Below is a small trained network, with its code and all its weights. Each question gives an input and a class and asks what happens when units are switched off, that is, made to give their printed mean instead of their output.

import numpy as np


def w(rows, s, z=0):
    codes = np.array(rows[::2]) - 128.0
    scale = np.full(codes.shape[1], s)
    scale[-1] = z or s
    return codes * scale


def norm(h):
    return h / np.sqrt((h * h).mean(-1, keepdims=True) + 1e-5)


def f(y):
    return np.maximum(y, 0)


def log_softmax(a):
    a = a - a.max(-1, keepdims=True)
    return a - np.log(np.exp(a).sum(-1, keepdims=True))


def net(x, mask):
    res = np.array(x, float).reshape(1, 2) / 4 @ E
    u = 0
    for l in range(2):
        y = f(norm(res) @ A[l][:, :-1].T + A[l][:, -1])
        res = res + np.where(mask[u : u + 8], y, B[l][:, -1]) @ B[l][:, :-1]
        u += 8
    return log_softmax(norm(res)[-1] @ U[:, :-1].T + U[:, -1])


A, B = {}, {}
E = w([
[185,31,251],'x0',
[212,244,167],'x1',
],0.0017)
A[0] = w([
[101,80,152,221],'L0N1',
[111,136,215,45],'L0N2',
[254,156,168,48],'L0N3',
[209,49,130,18],'L0N4',
[108,173,199,1],'L0N5',
[182,55,176,114],'L0N6',
[152,34,36,177],'L0N7',
[69,151,250,24],'L0N8',
],0.0051,0.0009)
B[0] = w([
[148,183,163,215],'L0N1',
[60,179,56,182],'L0N2',
[147,119,207,251],'L0N3',
[129,23,93,202],'L0N4',
[121,151,178,162],'L0N5',
[216,144,54,245],'L0N6',
[91,127,173,242],'L0N7',
[147,159,4,181],'L0N8',
],0.0043,0.0024)
A[1] = w([
[154,61,170,155],'L1N1',
[92,174,182,123],'L1N2',
[167,81,169,246],'L1N3',
[71,105,168,48],'L1N4',
[138,2,12,218],'L1N5',
[223,10,134,106],'L1N6',
[19,84,125,10],'L1N7',
[152,199,5,130],'L1N8',
],0.005,0.0014)
B[1] = w([
[147,66,77,187],'L1N1',
[76,156,166,158],'L1N2',
[155,144,75,209],'L1N3',
[124,163,17,152],'L1N4',
[63,218,253,254],'L1N5',
[121,55,135,239],'L1N6',
[97,230,124,187],'L1N7',
[154,48,60,210],'L1N8',
],0.0052,0.0034)
U = w([
[133,175,145,85],'0',
[127,106,10,184],'1',
[182,210,234,105],'2',
[122,107,123,1],'3',
[229,59,133,188],'4',
[111,52,222,191],'5',
[131,122,127,4],'6',
[33,210,118,189],'7',
],0.011,0.0069)

Each question gives the input, the list of numbers given to net, and the class t.
The units are the neurons (one row each of A and B). Each row of codes is followed by its name. A weight is (code - 128) times the scale printed after its matrix; where a second scale follows, it is the last column's (A, B and U).
mask holds one flag per neuron, layer by layer. A switched-off neuron (its flag False) gives its mean, the last column of its row in B, instead of its output. The means were averaged over made-up inputs and are rounded, as every weight is.
A unit's drop is (log p(t) with every unit on - log p(t) with that unit switched off) / (log p(t) with every unit on - log p(t) with every unit switched off).
The circuit of an input: a set's keep is (log p(t) with only the set's units on - log p(t) with every unit switched off) / (log p(t) with every unit on - log p(t) with every unit switched off). Starting from the 12 units with the biggest drops (on a tie, the unit counted first), units are removed one at a time, each time the one whose removal leaves the highest keep (on an exact tie, the one counted first), for as long as the keep stays at least 0.8.
circuit, biggest first: the units of the circuit, biggest drop first
unit that matters most: the unit with the biggest drop
k most important neurons: the k neurons with the biggest drops, biggest first
top k neurons in layer l: the k neurons of layer l with the biggest drops, biggest first
drop when u is switched off: that unit's drop, to one decimal
input [-7,3], class 1: 2 most important neurons => (L1N8 L1N5)
input [6,1], class 4: circuit, biggest first => (L0N6)
input [1,-7], class 7: top 2 neurons in layer 1 => (L1N7 L1N4)
input [-1,0], class 1: 3 most important neurons => (L0N4 L0N3 L0N7)
input [2,1], class 4: top 3 neurons in layer 0 => (L0N6 L0N3 L0N4)
input [3,4], class 4: 2 most important neurons => (L1N5 L0N3)
input [4,5], class 4: top 2 neurons in layer 1 => (L1N5 L1N7)
input [-3,3], class 1: 2 most important neurons => (L1N5 L1N8)
input [-8,7], class 1: top 3 neurons in layer 1 => (L1N8 L1N5 L1N7)
input [1,-5], class 7: 2 most important neurons => (L0N3 L0N7)
input [-7,8], class 1: top 2 neurons in layer 1 => (L1N5 L1N8)
input [3,1], class 4: top 2 neurons in layer 0 => (L0N6 L0N4)
input [-4,1], class 1: drop when L1N8 is switched off => 0.1
input [3,3], class 4: unit that matters most => L0N3
input [-6,6], class 1: drop when L1N8 is switched off => 0.7
input [4,1], class 4: drop when L0N6 is switched off => 0.8
